[[ 19  10  21 -41]
 [ 12  28 -39   5]
 [ 14 -31 -32  44]]
->
[[19 10]
 [12 28]]

[[-20   7 -31]
 [-33  -4  46]
 [ 12 -38 -16]
 [-37  -2  36]
 [  5 -39 -10]]
->
[[-20   7]
 [-33  -4]]

[[ -9 -58]
 [-43 -37]
 [ 14 -27]
 [ 17 -15]]
->
[[ -9 -58]
 [-43 -37]]

[[  5  35 -30  14]
 [ 44  40  33  32]
 [ 22  52  46 -22]
 [ 25  56 -30  36]]
->
[[ 5 35]
 [44 40]]

[[-18 -12  16 -29  32]
 [ 11 -13 -21  -2  36]
 [ -1  21 -31  62   1]
 [-20 -61  28  -7 -15]]
->
[[-18 -12]
 [ 11 -13]]

[[  3 -17  -1   5]
 [ 58   4   1  51]]
->
[[  3 -17]
 [ 58   4]]

[[-17 -32  26]
 [-12 -28  26]
 [ 42  34  -2]
 [-29 -50  51]
 [ -9 -31  38]]
->
[[-17 -32]
 [-12 -28]]

[[ 38  21  26  44]
 [-44  -1  45 -45]
 [-42 -20  46 -45]
 [ 44 -20   4  44]]
->
[[ 38  21]
 [-44  -1]]
---
[[ 46  -2  23 -22  12  37   8  21]
 [-33  13  -3  46   9 -27   3 -18]
 [ -7  19   1  -7   7 -38  -4 -31]
 [ 47  -3  23 -22  12  37   8  21]
 [ -6  19   2  -8   7 -37  -4 -31]
 [  0  20   4 -14   7 -35  -4 -29]
 [ -9  19   1  -4   7 -38  -4 -31]
 [ -4  18   1 -14   6 -37  -6 -32]
 [ -2  20   3 -13   7 -36  -4 -30]
 [  0  21   4 -14   8 -35  -3 -29]]
->
[[-33  13  -3  46   9 -27   3 -18]
 [ 47  -3  23 -22  12  37   8  21]
 [  0  20   4 -14   7 -35  -4 -29]
 [ -4  18   1 -14   6 -37  -6 -32]
 [  0  21   4 -14   8 -35  -3 -29]]

[[ 12  33 -41 -12   1  22  15 -41 -32]
 [-29 -10 -33  12  -8  22 -16  40  42]
 [ 27 -26  58   5  20 -37  -6   2  -7]
 [ 38  28  33  -1   1 -17  -2  24 -44]
 [ 33  41  25  -6  -8  -7   4  19 -50]
 [ 33 -18  50   5  20 -32  -6   8 -14]
 [-19 -10 -41  14   8  27 -22  29  36]
 [ 38 -10  50   6  20 -32  -8  13 -20]
 [-35 -10 -25  11 -10  22 -16  40  42]
 [ 12  11 -58  -3  17  27   2 -41 -14]]
->
[[-29 -10 -33  12  -8  22 -16  40  42]
 [ 38  28  33  -1   1 -17  -2  24 -44]
 [ 33 -18  50   5  20 -32  -6   8 -14]
 [ 38 -10  50   6  20 -32  -8  13 -20]
 [ 12  11 -58  -3  17  27   2 -41 -14]]

[[ 55   1  38 -58  15]
 [-45  52 -14 -16 -19]
 [ 35  21  29 -29 -54]]
->
[[-45  52 -14 -16 -19]]

[[ -3  -1   0   0   1   3   0   2  -4   1  -5   4   1]
 [ -4  -6   5  -5   2  -2  -3   1  -1   2   0  -2  -4]
 [ -5   3   3  -2  -1   0   1   1   3   0   1  -2  -6]
 [  1   1  -2  -5  -5  -2   2  -2  -1   1  -3   3   0]
 [ -4   2   6   1   0   0   1  -4   0   2   1  -1   2]
 [ 19 -10   1   0 -26  14   0  -9  12 -50 -19 -17  30]]
->
[[ -4  -6   5  -5   2  -2  -3   1  -1   2   0  -2  -4]
 [  1   1  -2  -5  -5  -2   2  -2  -1   1  -3   3   0]
 [ 19 -10   1   0 -26  14   0  -9  12 -50 -19 -17  30]]

[[ 45 -12  -8  -1]
 [-29   2  11  -5]
 [ 11   0  -2   0]]
->
[[-29   2  11  -5]]

[[ -2 -31   1  -7   7  -5   4  25]
 [-13   5  -3 -23  -4  -1  12  -1]
 [  1 -11  -3   7  11   4  -8   3]
 [-11  15  -1  31   7   4   1  -5]
 [  3  28   2  15  17  -8   1   7]
 [ -1  -9  -4  39  15  -1  -5 -11]
 [-11  11   5 -47   5 -13   9 -13]
 [-12  13  -4   1  -8   2   5 -22]]
->
[[-13   5  -3 -23  -4  -1  12  -1]
 [-11  15  -1  31   7   4   1  -5]
 [ -1  -9  -4  39  15  -1  -5 -11]
 [-12  13  -4   1  -8   2   5 -22]]

[[-41 -24  56 -43  55  56  56  56  56]
 [ 47 -46  31  47  32  27  32  33  36]
 [-33  53  10 -35   6  -9  19  -3  -3]
 [-21  52  57 -21  56  57  57  57  56]]
->
[[ 47 -46  31  47  32  27  32  33  36]
 [-21  52  57 -21  56  57  57  57  56]]

[[ -5  -2 -21  31]
 [ 16  -4 -25  51]
 [  9   0 -21  -9]
 [  6  15 -31 -25]
 [  5  -5 -57  -2]
 [  5  24 -32 -24]
 [  7  -8 -26 -20]
 [  1  37 -31 -19]]
->
[[ 16  -4 -25  51]
 [  6  15 -31 -25]
 [  5  24 -32 -24]
 [  1  37 -31 -19]]
---
[[-17 -10  56]
 [-53 -31  50]
 [ 57  37 -26]]
->
[[-17 -10]
 [-53 -31]]

[[ -9  12  -2 -19 -11]
 [ -5  -9  -2   1   3]
 [ 14  -6  13 -15   5]
 [  3   4   1  44   3]
 [-13 -18   3  20  -8]]
->
[[-9 12]
 [-5 -9]]

[[ 60  57]
 [-14 -47]
 [ 50  54]]
->
[[ 60  57]
 [-14 -47]]

[[-14  58 -58 -60]
 [  7  57 -56 -60]
 [ 59 -47  53 -60]
 [ 58 -38  33 -59]
 [  2  57 -55 -59]]
->
[[-14  58]
 [  7  57]]

[[-36  23 -33 -40]
 [-24  54 -37 -32]
 [ 15 -33  15  20]]
->
[[-36  23]
 [-24  54]]

[[-11  33 -26]
 [-19  45   8]]
->
[[-11  33]
 [-19  45]]

[[ -3 -58]
 [  2  51]
 [ -2 -37]
 [  0  10]]
->
[[ -3 -58]
 [  2  51]]

[[ 13 -30]
 [-40 -35]
 [-53  37]]
->
[[ 13 -30]
 [-40 -35]]
